Each row has a name. Each piece below is followed by the name of the row it came from, unless a question asks for something else. Each question is about the rows just above it. Some pieces are copies with a little noise. Places in a row count from 1.

[197 147  93  88 126 127 161 105 137  73 107  77 134 108 142 108  83 130
  62 124 149 143 162 114 125  78 130 141 142 126 106  90 127  94 135 162
 126  87 155  91 174 138 124 175 103 124 123 144 132 153 154 144 145 154
 148  70  93]  Q
[101 117 157 148 111 122 119 135 130 138 147 169 138 181 138 165 199  67
 168 113 117 120 157 125 144 153 138 157 109 131 146 157 124 138 138  56
 114 180 109 179  80 131 113 112 128 160 128 110 137 109 105 146  79  99
 145 222 157]  M
[128 135 111 124 152 137 125 132 120 138 116 101 101  71  98  97  80 210
 111 151 134 131 150 143 106 119 107 153 144 126 116 114 135 126  99 201
 150  84 139  83 157 108 160 129 140  83 130 143 101 142 145  81 184 149
  89  52 112]  V
[101 117 157 148 111 122 119 135 130 138 147 169 138 181 138 165 199  67
 168 113 117 120  95 125 144 153 138 101 109 131 146 155 124 138 138  56
 114 180 145 179  80 131 113 112 128 160 128 110 137 109 105 146  79  99
 145 222 157]  L
[128 135 111 124 152 137 125 132 120 138 116 101 101  71  98  97  80 210
 111 151 134 131 150 143 150 119 107 153 144 126 116 114 135 126  99 201
 150  77 145  78 166 123 146 144 126  94 128 145 113 147 148 106 177 155
 108  44 105]  B
The row with [101 117 157 148 111 122 119 135 130 138 147 169 138 181 138 165 199  67
 168 113 117 120 157 125 144 153 138 157 109 131 146 157 124 138 138  56
 114 180 109 179  80 131 113 112 128 160 128 110 137 109 105 146  79  99
 145 222 157] is  M
q: [101 117 157 149 111 122 119 136 130 138 147 168 138 182 138 165 199  67
 168 114 118 120 157 124 145 152 139 158 109 132 147 156 124 137 138  57
 114 180 109 179  79 130 113 112 129 159 128 111 138 109 105 146  79  99
 145 222 157]  M
q: [128 135 111 124 152 137 125 132 120 138 116 101 101  71  98  97  80 210
 111 151 134 131 150 143 106 119 107 153 144 126 116 114 135 126  99 201
 150  84 139  83 157 108 160 129 140  83 130 143 101 142 145  81 184 149
  89  52 112]  V

[ 73 154 134  99 106 113 145 113 137 165 129 131 134 134 134 122  60 127
 124  82 154 184 205 130 142 132  91  99  84 154 120 124 152  99 130 121
 140 107  54 116 146 116 116 124 122 137 133 116 117  84 122 143  76 120]  E
[123 123 141 124 132 113 145 113 128 124 129 131 134 133 134 129 137 128
 124 122 141 137 131 130 142 132 135 128 122 137 144 124 130 131 130 121
 132 142 131 116 141 123 141 124 122 137 133 141 119 134 129 115 154 138]  G
[123 122 168 121 132  93  79  77 148 159 148 131  87 133 143 152 133 118
 138 108 146 137 140 130  98  94 130  92 187 137 144 142 159 131 130  90
 139 133  92 116 146  91 141 108 122 167 133 178 188  69 101 129 124 121]  D
The row with [ 73 154 134  99 106 113 145 113 137 165 129 131 134 134 134 122  60 127
 124  82 154 184 205 130 142 132  91  99  84 154 120 124 152  99 130 121
 140 107  54 116 146 116 116 124 122 137 133 116 117  84 122 143  76 120] is  E
Where does [134 134 134] start? Give its row and place.  E, 13
q: [123 123 170 121 131  93  78  77 147 156 149 130  89 131 147 152 133 120
 138 107 146 137 139 130  96  92 129  90 188 137 144 144 160 131 130  92
 136 132  93 118 144  90 142 108 120 167 133 180 189  72 101 130 123 121]  D
q: [ 73 153 133  99 107 113 144 113 137 165 128 130 133 133 135 122  61 127
 125  81 154 183 206 131 141 131  91 100  85 154 120 124 151 100 131 121
 140 108  54 115 145 116 115 123 122 137 133 116 117  84 121 144  75 119]  E
[123 123 141 124 132 113 145 113 128 124 129 131 134 133 134 129 137 128
 124 122 141 137 131 130 142 132 135 128 122 137 144 124 130 131 130 121
 132 142 131 116 141 123 141 124 122 137 133 141 119 134 129 115 154 138] is in which row?  G

[ 84 101 173  60  90 127]  K
[111 128 127 102 125 141]  Y
[ 84 153 158  83  78  52]  Z
[108 118 153  98  75  47]  W
[129 121 115  76  80 146]  J
[ 98 118 153 108  80 146]  R
[131 117 106 105 117 135]  A
[ 94  99 164  50  33 130]  T
[108 118 153  98  96 118]  F
The value that A holds more than once:  [117]
q: [108 118 153  98  75  47]  W
q: [108 118 153  98  96 118]  F
q: [ 96 117 153 109  81 146]  R
q: [ 82 101 174  60  89 127]  K

[141 125 129  96 130 131 141  98 141 122 125] = P
[124 125 126  52 115 134 136 132 117 132 123] = H
[141 125 129  96 130 131 147  98 127 128 125] = X
[126 115 125  52 124 124 120 128 122 136 132] = C
[141 125 129  96 124 120 124  98 127 122 125] = U
[127 102 130 134 127 134 133 132 126 116 125] = N
q: [124 125 125  50 113 135 138 130 115 130 122]  H
[126 115 125  52 124] begins in row and place  C, 1
[124 124 120] begins in row and place  C, 5
q: [141 124 130  96 130 131 147  98 128 127 125]  X
Where does [130 134] start? Give its row and place.  N, 3
The value that H holds more than once:  [132]
[ 98 141 122 125] begins in row and place  P, 8

[117 153 135 117 121 117  96 110 161 173 157  87 188  65 137 117 117  46
 145 125 153  69 128 168 139 114  38 184 160 178] -> sediz
[158  76 125 132  55 212  96  87  87  57 216 194 147 124 222 151 160 104
  99 116 178  47  82 214  77 135 177 136 130 178] -> Lenef
[141 141 125 124 134 133 148 125 141 144 118 130  95 114 113 129 115 104
  93 141 153 137 128 122 125 108 135 145 130 121] -> sofu
q: [158  76 125 132  55 212  96  87  87  57 216 194 147 124 222 151 160 104
  99 116 178  47  82 214  77 135 177 136 130 178]  Lenef
[141 141 125 124 134 133 148 125 141 144 118 130  95 114 113 129 115 104
  93 141 153 137 128 122 125 108 135 145 130 121] is in which row?  sofu

[143 107 127 136 108  98] : fazin
[102 100 189 114  90  96] : Tis
[157 104 109 169 103 104] : zade
[116 143 159 113 107  93] : lir
[157  89 109 169 103 104] : Vav
[143 116 127 136 108  98] : pigeg
[176 104 116 135  76  96] : feno
q: [103 100 188 114  90  97]  Tis
Where do [143 107 127 136 108  98] appear?  fazin
q: [157  89 109 169 103 104]  Vav
q: [157  88 107 169 102 104]  Vav
Where does [143 116] start? Give its row and place.  pigeg, 1

